Here is a tiny trained network, its code and every weight. The questions are about switching its units off for an input and a class, where a switched-off unit gives its printed mean instead of its output.

import numpy as np


def w(rows, s, z=0):
    codes = np.array(rows[::2]) - 128.0
    scale = np.full(codes.shape[1], s)
    scale[-1] = z or s
    return codes * scale


def f(y):
    return np.maximum(y, 0)


def log_softmax(a):
    a = a - a.max(-1, keepdims=True)
    return a - np.log(np.exp(a).sum(-1, keepdims=True))


def net(x, mask):
    res = np.array(x, float).reshape(1, 7) / 4 @ E
    y = f(res @ A[0][:, :-1].T + A[0][:, -1])
    res = res + np.where(mask, y, B[0][:, -1]) @ B[0][:, :-1]
    return log_softmax(res[-1] @ U[:, :-1].T + U[:, -1])


A, B = {}, {}
E = w([
[100,18,125,83,81,220],'x0',
[123,24,159,165,192,51],'x1',
[202,27,101,161,122,71],'x2',
[127,165,185,237,103,98],'x3',
[1,130,102,84,81,86],'x4',
[191,108,167,108,33,114],'x5',
[121,73,17,230,97,166],'x6',
],0.0086)
A[0] = w([
[127,189,186,147,199,62,240],'N1',
[215,126,132,116,165,160,67],'N2',
[100,108,87,140,201,82,178],'N3',
[173,107,139,139,44,136,163],'N4',
[111,169,102,92,94,115,74],'N5',
[174,203,140,110,182,150,106],'N6',
[119,194,109,162,104,35,118],'N7',
[156,116,67,99,6,165,108],'N8',
[57,40,90,113,104,145,180],'N9',
[112,146,70,221,98,116,2],'N10',
[130,140,131,225,92,86,8],'N11',
[41,29,118,138,87,79,178],'N12',
[89,146,194,21,141,143,80],'N13',
[101,158,158,27,118,105,114],'N14',
[168,86,164,128,80,153,144],'N15',
[134,129,156,132,97,64,143],'N16',
[162,81,11,118,182,112,181],'N17',
[168,254,61,65,51,133,161],'N18',
],0.011,0.0043)
B[0] = w([
[156,202,210,133,228,121,255],'N1',
[161,43,102,122,120,143,175],'N2',
[46,71,112,151,146,176,188],'N3',
[105,106,188,131,141,77,176],'N4',
[91,157,101,75,139,170,167],'N5',
[130,106,151,184,181,12,201],'N6',
[49,169,155,128,167,137,202],'N7',
[81,236,187,145,131,81,202],'N8',
[189,69,168,121,135,96,215],'N9',
[40,171,116,88,114,185,175],'N10',
[80,199,145,90,147,133,173],'N11',
[167,39,167,178,153,82,214],'N12',
[92,172,93,10,41,248,218],'N13',
[102,134,82,94,112,212,211],'N14',
[124,100,150,192,145,107,171],'N15',
[142,121,167,121,161,115,171],'N16',
[115,2,123,177,181,112,199],'N17',
[72,243,165,126,232,163,248],'N18',
],0.008,0.013)
U = w([
[168,15,99,132,159,184,151],'0',
[163,133,214,181,254,72,171],'1',
[175,102,81,54,68,208,76],'2',
[85,231,143,69,182,214,188],'3',
[192,175,15,127,21,112,4],'4',
],0.0072,0.0031)

Each question gives the input, the list of numbers given to net, and the class t.
The units are the neurons (one row each of A and B). Each row of codes is followed by its name. A weight is (code - 128) times the scale printed after its matrix; where a second scale follows, it is the last column's (A, B and U).
mask holds one flag per neuron, in row order. A switched-off neuron (its flag False) gives its mean, the last column of its row in B, instead of its output. The means were averaged over made-up inputs and are rounded, as every weight is.
A unit's drop is (log p(t) with every unit on - log p(t) with that unit switched off) / (log p(t) with every unit on - log p(t) with every unit switched off).
The circuit of an input: a set's keep is (log p(t) with only the set's units on - log p(t) with every unit switched off) / (log p(t) with every unit on - log p(t) with every unit switched off). Starting from the 12 units with the biggest drops (on a tie, the unit counted first), units are removed one at a time, each time the one whose removal leaves the highest keep (on an exact tie, the one counted first), for as long as the keep stays at least 0.8.
circuit, biggest first: the units of the circuit, biggest drop first
top k neurons: the k neurons with the biggest drops, biggest first
drop of u: that unit's drop, to one decimal
input [6,3,-5,-1,3,6,-4], class 2: circuit, biggest first => [N18; N1; N13]
input [1,4,3,4,8,-1,7], class 0: circuit, biggest first => [N1]
input [7,5,0,5,7,-4,0], class 0: top 2 neurons => [N1; N18]
input [-1,-1,-1,3,-7,-5,7], class 0: circuit, biggest first => [N18; N1]
input [-6,6,-1,5,1,-7,7], class 3: top 3 neurons => [N10; N11; N6]
input [1,7,5,0,4,2,5], class 0: top 2 neurons => [N1; N18]
input [-3,-5,-5,3,-8,-4,3], class 1: top 2 neurons => [N6; N13]
input [-5,7,-5,8,-3,-2,8], class 3: top 2 neurons => [N10; N11]
input [2,-4,1,-6,-5,2,4], class 1: top 2 neurons => [N8; N13]
input [5,-6,1,5,-7,-8,-4], class 1: drop of N6 => 0.3
input [1,4,-4,8,5,1,-4], class 3: drop of N15 => 0.1
input [6,3,8,-6,7,7,-5], class 0: drop of N12 => 0.2
